Here is a tiny trained network, its code and every weight. The questions are about switching its units off for an input and a target symbol, where a switched-off unit gives its printed mean instead of its output.

import numpy as np


def w(rows, s, z=0):
    codes = np.array(rows[::2]) - 128.0
    scale = np.full(codes.shape[1], s)
    scale[-1] = z or s
    return codes * scale


def f(y):
    return y / 2 * (1 + np.tanh(0.7978845608 * (y + 0.044715 * y**3)))


def softmax(a):
    e = np.exp(a - a.max(-1, keepdims=True))
    return e / e.sum(-1, keepdims=True)


def log_softmax(a):
    a = a - a.max(-1, keepdims=True)
    return a - np.log(np.exp(a).sum(-1, keepdims=True))


def net(x, mask):
    ids = ['αβγδεζθπστφψω'.index(c) for c in x.split()]
    T = len(ids)
    res = E[ids] + P[:T]
    r = res
    for j in range(2):
        rows = slice(4 * j, 4 * j + 4)
        q, k, v = (r @ M[0][rows].T for M in (Q, K, V))
        z = softmax(np.where(np.tri(T) > 0, q @ k.T / 4**0.5, -1e9)) @ v
        o = O[0][rows]
        res = res + np.where(mask[j], z, o[:, -1]) @ o[:, :-1]
    y = f(res @ A[0][:, :-1].T + A[0][:, -1])
    res = res + np.where(mask[2:6], y, B[0][:, -1]) @ B[0][:, :-1]
    return log_softmax(res[-1] @ U[:, :-1].T + U[:, -1])


Q, K, V, O, A, B = {}, {}, {}, {}, {}, {}
E = w([
[81,100,168,78,42],'α',
[155,130,123,149,111],'β',
[174,163,143,94,147],'γ',
[75,93,86,85,114],'δ',
[102,110,106,68,58],'ε',
[149,111,44,128,163],'ζ',
[64,82,72,133,103],'θ',
[179,103,108,67,126],'π',
[124,111,229,105,165],'σ',
[162,98,223,85,125],'τ',
[119,139,129,89,253],'φ',
[38,49,146,172,100],'ψ',
[180,120,151,169,231],'ω',
],0.019)
P = w([
[75,241,126,107,118],'0',
[112,138,140,95,134],'1',
[105,93,148,90,139],'2',
[135,57,150,97,151],'3',
[153,33,138,103,158],'4',
[171,1,133,110,156],'5',
],0.0099)
Q[0] = w([
[249,91,140,151,149],'head 1',
[132,126,111,160,116],'head 1',
[107,113,112,139,65],'head 1',
[125,82,134,133,178],'head 1',
[69,142,83,110,64],'head 2',
[238,129,124,183,131],'head 2',
[83,162,114,171,101],'head 2',
[108,123,148,135,89],'head 2',
],0.02)
K[0] = w([
[211,90,167,71,205],'head 1',
[151,135,136,118,114],'head 1',
[101,142,108,78,69],'head 1',
[132,101,92,141,130],'head 1',
[131,209,143,114,84],'head 2',
[179,3,130,83,151],'head 2',
[135,161,88,104,85],'head 2',
[121,159,105,108,140],'head 2',
],0.021)
V[0] = w([
[54,160,42,145,139],'head 1',
[127,96,183,172,93],'head 1',
[73,234,149,126,161],'head 1',
[205,154,116,238,93],'head 1',
[64,39,53,44,254],'head 2',
[188,143,3,75,45],'head 2',
[254,131,150,32,128],'head 2',
[130,46,170,97,70],'head 2',
],0.014)
O[0] = w([
[155,183,120,66,52,109],'head 1',
[135,122,55,151,120,100],'head 1',
[126,91,107,42,138,138],'head 1',
[152,13,89,141,65,35],'head 1',
[93,43,197,1,107,251],'head 2',
[205,158,40,70,212,32],'head 2',
[71,147,83,90,212,165],'head 2',
[160,221,193,113,159,100],'head 2',
],0.014)
A[0] = w([
[120,73,132,64,118,83],'neuron 1',
[126,66,139,98,169,1],'neuron 2',
[96,97,158,116,200,176],'neuron 3',
[246,95,109,115,206,86],'neuron 4',
],0.012,0.0036)
B[0] = w([
[166,105,115,184,190,247],'neuron 1',
[180,197,181,154,121,217],'neuron 2',
[130,123,24,108,87,254],'neuron 3',
[106,184,197,113,5,144],'neuron 4',
],0.011,0.038)
U = w([
[106,153,150,156,184,64],'α',
[87,81,39,41,107,119],'β',
[164,129,104,163,51,51],'γ',
[2,71,138,54,138,153],'δ',
[165,189,170,182,184,70],'ε',
[128,157,123,81,111,89],'ζ',
[95,139,212,146,178,106],'θ',
[154,120,103,117,148,124],'π',
[121,14,113,147,153,254],'σ',
[86,88,173,39,253,116],'τ',
[156,155,100,183,138,124],'φ',
[192,82,104,66,93,79],'ψ',
[59,134,89,130,211,116],'ω',
],0.0048,0.0037)

Each question gives the input, a string of symbols that net reads in full, and the target symbol t.
The units are the heads (4 rows each of Q, K, V and O) and the neurons (one row each of A and B). Each row of codes is followed by its name. A weight is (code - 128) times the scale printed after its matrix; where a second scale follows, it is the last column's (O, A, B and U).
mask holds one flag per unit, heads first, then neurons. A switched-off unit (its flag False) gives its mean, the last column of its rows in O or B, instead of its output. The means were averaged over made-up inputs and are rounded, as every weight is.
A unit's drop is (log p(t) with every unit on - log p(t) with that unit switched off) / (log p(t) with every unit on - log p(t) with every unit switched off).
The circuit of an input: a set's keep is (log p(t) with only the set's units on - log p(t) with every unit switched off) / (log p(t) with every unit on - log p(t) with every unit switched off). Starting from all 6 units, units are removed one at a time, each time the one whose removal leaves the highest keep (on an exact tie, the one counted first), for as long as the keep stays at least 0.8.
circuit, biggest first: the units of the circuit, biggest drop first
most important unit: the unit with the biggest drop
k most important neurons: the k neurons with the biggest drops, biggest first
heads that matter: for each layer, one digit per head in row order, 1 if its drop is at least 0.15 and else 0, layers parted by /
input τ δ ω σ, target σ: most important unit => head 1
input φ ε τ β, target ω: circuit, biggest first => (head 2; head 1; neuron 2)
input φ α ψ, target σ: heads that matter => 01
input ω ω γ π, target σ: heads that matter => 11
input π β σ γ, target δ: circuit, biggest first => (head 2; neuron 1; neuron 2)
input ε π ε ζ ζ, target ψ: heads that matter => 01
input δ ω ζ φ, target σ: circuit, biggest first => (neuron 1; head 2; head 1)
input π β ω γ ψ, target β: heads that matter => 01
input ω γ γ φ φ σ, target τ: 2 most important neurons => (neuron 1; neuron 4)
input γ φ δ, target ω: 2 most important neurons => (neuron 2; neuron 3)
input ω π ψ ψ π, target θ: circuit, biggest first => (head 2; neuron 3)
input δ σ ψ, target τ: circuit, biggest first => (neuron 3; head 1; head 2; neuron 2)
input γ σ δ θ ε, target ω: circuit, biggest first => (head 2; neuron 2)
input α α ψ β ω γ, target σ: circuit, biggest first => (head 1)
input β ζ ψ θ, target φ: heads that matter => 11
input φ τ ω ε, target σ: circuit, biggest first => (head 2; neuron 1)
input δ φ σ π θ, target τ: 3 most important neurons => (neuron 3; neuron 2; neuron 4)
input γ ω ε θ α, target ω: circuit, biggest first => (head 2; neuron 2)
input π φ ψ θ, target β: circuit, biggest first => (neuron 2; neuron 1; head 1)
input ω ω φ, target σ: circuit, biggest first => (head 1; head 2)
input δ ω ω φ α ε, target τ: most important unit => neuron 3
input τ γ α δ σ, target δ: heads that matter => 01
